Here is a tiny trained network, its code and every weight. The questions are about switching its units off for an input and a class, where a switched-off unit gives its printed mean instead of its output.

import numpy as np


def w(rows, s, z=0):
    codes = np.array(rows[::2]) - 128.0
    scale = np.full(codes.shape[1], s)
    scale[-1] = z or s
    return codes * scale


def f(y):
    return y / 2 * (1 + np.tanh(0.7978845608 * (y + 0.044715 * y**3)))


def log_softmax(a):
    a = a - a.max(-1, keepdims=True)
    return a - np.log(np.exp(a).sum(-1, keepdims=True))


def net(x, mask):
    res = np.array(x, float).reshape(1, 6) / 4 @ E
    y = f(res @ A[0][:, :-1].T + A[0][:, -1])
    res = res + np.where(mask, y, B[0][:, -1]) @ B[0][:, :-1]
    return log_softmax(res[-1] @ U[:, :-1].T + U[:, -1])


A, B = {}, {}
E = w([
[40,101,119,64,107,156,24,131,42,176],'x0',
[89,104,45,8,130,120,235,60,121,102],'x1',
[105,151,114,140,158,117,128,132,121,133],'x2',
[120,131,93,154,134,129,112,113,121,113],'x3',
[142,117,131,134,133,140,131,107,120,145],'x4',
[229,122,143,72,191,186,113,158,27,45],'x5',
],0.011)
A[0] = w([
[33,80,125,73,100,151,76,134,67,180,3],'N0',
[134,149,174,134,123,133,168,144,164,91,22],'N1',
[108,113,56,64,135,129,194,116,129,110,166],'N2',
[196,107,122,85,224,162,123,185,60,30,46],'N3',
[114,169,120,149,51,121,121,91,168,126,44],'N4',
[156,129,136,178,138,113,207,128,160,92,73],'N5',
[123,97,77,98,126,89,237,70,127,87,134],'N6',
[112,129,106,78,121,110,197,62,136,124,162],'N7',
[181,149,114,171,123,100,220,133,186,116,70],'N8',
[79,81,92,77,124,127,193,109,108,96,134],'N9',
[93,115,104,135,85,96,124,97,224,181,74],'N10',
[33,96,116,183,68,99,178,135,183,198,61],'N11',
[158,149,138,177,177,153,186,105,181,65,56],'N12',
[176,158,186,254,117,122,68,199,138,140,197],'N13',
],0.0096,0.0024)
B[0] = w([
[99,42,32,29,140,62,30,191,58,92,205],'N0',
[111,105,157,134,173,98,114,182,95,151,153],'N1',
[171,199,190,183,66,210,117,144,147,214,197],'N2',
[83,83,254,158,197,90,237,41,217,54,240],'N3',
[93,119,162,136,140,97,172,114,131,118,162],'N4',
[79,88,49,53,125,105,88,216,75,46,187],'N5',
[190,176,142,133,102,145,110,180,151,182,210],'N6',
[166,196,140,152,110,186,99,142,101,145,190],'N7',
[109,60,34,25,170,80,51,157,75,130,204],'N8',
[142,195,129,129,79,142,144,153,135,195,188],'N9',
[123,67,214,163,208,179,170,97,186,83,199],'N10',
[100,101,177,181,145,82,176,33,195,55,219],'N11',
[96,85,86,59,155,65,78,161,100,150,191],'N12',
[174,251,150,169,45,215,119,161,74,181,251],'N13',
],0.0083,0.017)
U = w([
[146,246,154,153,36,186,124,176,111,204,251],'0',
[119,71,195,148,178,109,212,41,173,65,102],'1',
[118,47,42,51,132,83,59,196,67,115,23],'2',
],0.012,0.0014)

Each question gives the input, the list of numbers given to net, and the class t.
The units are the neurons (one row each of A and B). Each row of codes is followed by its name. A weight is (code - 128) times the scale printed after its matrix; where a second scale follows, it is the last column's (A, B and U).
mask holds one flag per neuron, in row order. A switched-off neuron (its flag False) gives its mean, the last column of its row in B, instead of its output. The means were averaged over made-up inputs and are rounded, as every weight is.
A unit's drop is (log p(t) with every unit on - log p(t) with that unit switched off) / (log p(t) with every unit on - log p(t) with every unit switched off).
The circuit of an input: a set's keep is (log p(t) with only the set's units on - log p(t) with every unit switched off) / (log p(t) with every unit on - log p(t) with every unit switched off). Starting from the 12 units with the biggest drops (on a tie, the unit counted first), units are removed one at a time, each time the one whose removal leaves the highest keep (on an exact tie, the one counted first), for as long as the keep stays at least 0.8.
units of the circuit, in order: the units of the circuit, biggest drop first
unit that matters most: the unit with the biggest drop
top k neurons: the k neurons with the biggest drops, biggest first
drop when u is switched off: that unit's drop, to one decimal
input [8,8,-2,8,-3,5], class 0: units of the circuit, in order	(N2)
input [3,2,-8,3,-5,3], class 1: top 3 neurons	(N13, N8, N5)
input [-7,1,2,-8,1,6], class 2: top 4 neurons	(N8, N5, N12, N11)
input [-5,-3,4,-3,3,-4], class 2: top 3 neurons	(N3, N8, N5)
input [-3,-4,5,-7,8,-5], class 1: top 3 neurons	(N11, N10, N2)
input [-2,2,-5,-6,0,0], class 0: top 2 neurons	(N0, N3)
input [-7,-3,7,8,5,-6], class 2: top 2 neurons	(N8, N3)
input [8,8,-8,-8,4,-1], class 0: top 4 neurons	(N2, N9, N7, N8)
input [5,-3,1,5,1,-3], class 2: top 2 neurons	(N0, N3)
input [-7,-5,-4,1,4,-1], class 2: top 2 neurons	(N8, N5)
input [7,-5,7,5,2,-8], class 1: top 2 neurons	(N11, N10)
input [1,8,6,4,8,-7], class 0: drop when N7 is switched off	0.2
input [-3,-2,7,-4,1,0], class 2: drop when N7 is switched off	0.1
input [5,-5,-3,3,5,8], class 1: unit that matters most	N3
input [-7,-2,-3,-6,6,5], class 2: drop when N8 is switched off	0.2
